Below is a small trained network, with its code and all its weights. Each question gives an input and a class and asks what happens when units are switched off, that is, made to give their printed mean instead of their output.

import numpy as np


def w(rows, s, z=0):
    codes = np.array(rows[::2]) - 128.0
    scale = np.full(codes.shape[1], s)
    scale[-1] = z or s
    return codes * scale


def f(y):
    return y / 2 * (1 + np.tanh(0.7978845608 * (y + 0.044715 * y**3)))


def log_softmax(a):
    a = a - a.max(-1, keepdims=True)
    return a - np.log(np.exp(a).sum(-1, keepdims=True))


def net(x, mask):
    res = np.array(x, float).reshape(1, 7) / 4 @ E
    y = f(res @ A[0][:, :-1].T + A[0][:, -1])
    res = res + np.where(mask, y, B[0][:, -1]) @ B[0][:, :-1]
    return log_softmax(res[-1] @ U[:, :-1].T + U[:, -1])


A, B = {}, {}
E = w([
[130,126,123,132,141,118,134],'x0',
[109,76,154,186,118,79,56],'x1',
[129,110,9,195,54,131,160],'x2',
[132,123,125,127,135,122,132],'x3',
[222,156,106,163,154,150,75],'x4',
[127,131,127,131,132,126,129],'x5',
[128,126,127,128,130,126,129],'x6',
],0.015)
A[0] = w([
[87,128,183,110,109,125,204,40],'N1',
[152,165,155,82,170,142,120,145],'N2',
[63,67,105,169,89,87,117,47],'N3',
[102,180,67,66,129,186,205,25],'N4',
[119,105,212,100,153,115,118,26],'N5',
[96,162,163,134,151,108,116,152],'N6',
[108,117,228,64,176,99,85,154],'N7',
[164,113,42,157,78,135,157,4],'N8',
[62,89,115,149,114,117,127,70],'N9',
[104,92,134,157,135,63,2,37],'N10',
[169,184,142,90,195,188,125,127],'N11',
[224,127,170,96,144,129,118,92],'N12',
[96,71,97,159,86,71,105,100],'N13',
[165,165,90,142,120,157,155,22],'N14',
[80,128,167,95,117,114,195,40],'N15',
[164,123,82,118,107,139,139,86],'N16',
[132,92,158,161,138,114,67,31],'N17',
[58,107,148,83,115,108,185,104],'N18',
[46,81,107,136,85,93,145,93],'N19',
[191,147,110,168,131,135,83,183],'N20',
[215,140,111,163,129,135,79,3],'N21',
[156,116,110,112,114,140,201,97],'N22',
[190,133,99,144,137,141,67,69],'N23',
[96,113,130,60,120,106,155,203],'N24',
[94,127,191,71,166,91,81,43],'N25',
[136,158,100,82,114,145,188,237],'N26',
],0.011,0.0072)
B[0] = w([
[168,61,169,101,167,178,161,163],'N1',
[190,166,147,40,139,133,81,189],'N2',
[198,212,101,80,89,64,60,169],'N3',
[41,120,45,226,34,66,151,193],'N4',
[51,158,62,189,86,59,93,182],'N5',
[129,103,147,126,180,178,158,165],'N6',
[63,73,87,172,163,176,205,249],'N7',
[106,58,170,143,167,253,254,183],'N8',
[158,180,105,70,102,74,60,152],'N9',
[64,44,163,165,139,194,250,185],'N10',
[229,194,159,64,164,111,61,200],'N11',
[196,188,157,44,163,93,77,174],'N12',
[139,194,101,92,94,40,34,172],'N13',
[181,143,195,52,194,175,132,151],'N14',
[145,47,191,109,191,173,159,165],'N15',
[127,101,113,129,144,169,165,152],'N16',
[142,50,176,99,182,196,240,154],'N17',
[91,50,156,166,156,179,186,185],'N18',
[164,176,75,89,105,43,76,178],'N19',
[159,104,161,150,165,172,186,184],'N20',
[21,142,39,215,60,84,141,162],'N21',
[78,119,132,181,130,138,145,159],'N22',
[76,80,103,161,146,151,182,163],'N23',
[73,106,83,185,104,145,177,185],'N24',
[61,166,68,206,86,110,147,197],'N25',
[160,77,165,104,164,177,157,202],'N26',
],0.0084,0.018)
U = w([
[136,76,213,114,188,212,162,6],'0',
[51,111,43,215,66,108,138,214],'1',
[211,200,129,45,116,57,11,78],'2',
],0.012,0.0026)

Each question gives the input, the list of numbers given to net, and the class t.
The units are the neurons (one row each of A and B). Each row of codes is followed by its name. A weight is (code - 128) times the scale printed after its matrix; where a second scale follows, it is the last column's (A, B and U).
mask holds one flag per neuron, in row order. A switched-off neuron (its flag False) gives its mean, the last column of its row in B, instead of its output. The means were averaged over made-up inputs and are rounded, as every weight is.
A unit's drop is (log p(t) with every unit on - log p(t) with that unit switched off) / (log p(t) with every unit on - log p(t) with every unit switched off).
The circuit of an input: a set's keep is (log p(t) with only the set's units on - log p(t) with every unit switched off) / (log p(t) with every unit on - log p(t) with every unit switched off). Starting from the 12 units with the biggest drops (on a tie, the unit counted first), units are removed one at a time, each time the one whose removal leaves the highest keep (on an exact tie, the one counted first), for as long as the keep stays at least 0.8.
units of the circuit, in order: the units of the circuit, biggest drop first
unit that matters most: the unit with the biggest drop
k most important neurons: the k neurons with the biggest drops, biggest first
drop when u is switched off: that unit's drop, to one decimal
input [-8,3,-8,-8,-1,-3,-6], class 1: units of the circuit, in order => N5
input [-8,4,-8,-4,-6,-3,5], class 1: 2 most important neurons => N5, N25
input [1,1,1,-8,-3,4,-5], class 2: 2 most important neurons => N7, N4
input [-3,0,8,7,8,6,2], class 0: 2 most important neurons => N8, N14
input [6,-4,6,5,6,1,3], class 0: 2 most important neurons => N8, N14
input [-7,-6,6,-4,8,3,0], class 0: 2 most important neurons => N14, N8
input [0,0,0,3,5,-4,6], class 2: 2 most important neurons => N7, N8
input [8,-8,6,2,3,4,-6], class 0: 2 most important neurons => N14, N8
input [7,-3,7,5,7,5,-2], class 0: 2 most important neurons => N8, N14
input [5,2,-5,2,-2,3,-7], class 1: 2 most important neurons => N25, N5
input [7,0,7,4,1,-1,-2], class 0: 2 most important neurons => N8, N4
input [6,-5,5,-3,6,-8,6], class 0: 2 most important neurons => N14, N8
input [-8,3,-7,-1,-6,-6,1], class 1: 2 most important neurons => N5, N25
input [-6,-6,-7,1,1,2,-5], class 2: unit that matters most => N11
input [-6,1,2,7,-5,1,8], class 2: drop when N7 is switched off => 0.1
input [1,1,-7,7,-8,0,-4], class 1: drop when N24 is switched off => 0.3
input [-1,-1,4,-1,2,3,-6], class 0: drop when N5 is switched off => 0.1
input [-1,4,-7,6,-4,-3,4], class 1: drop when N25 is switched off => 0.7
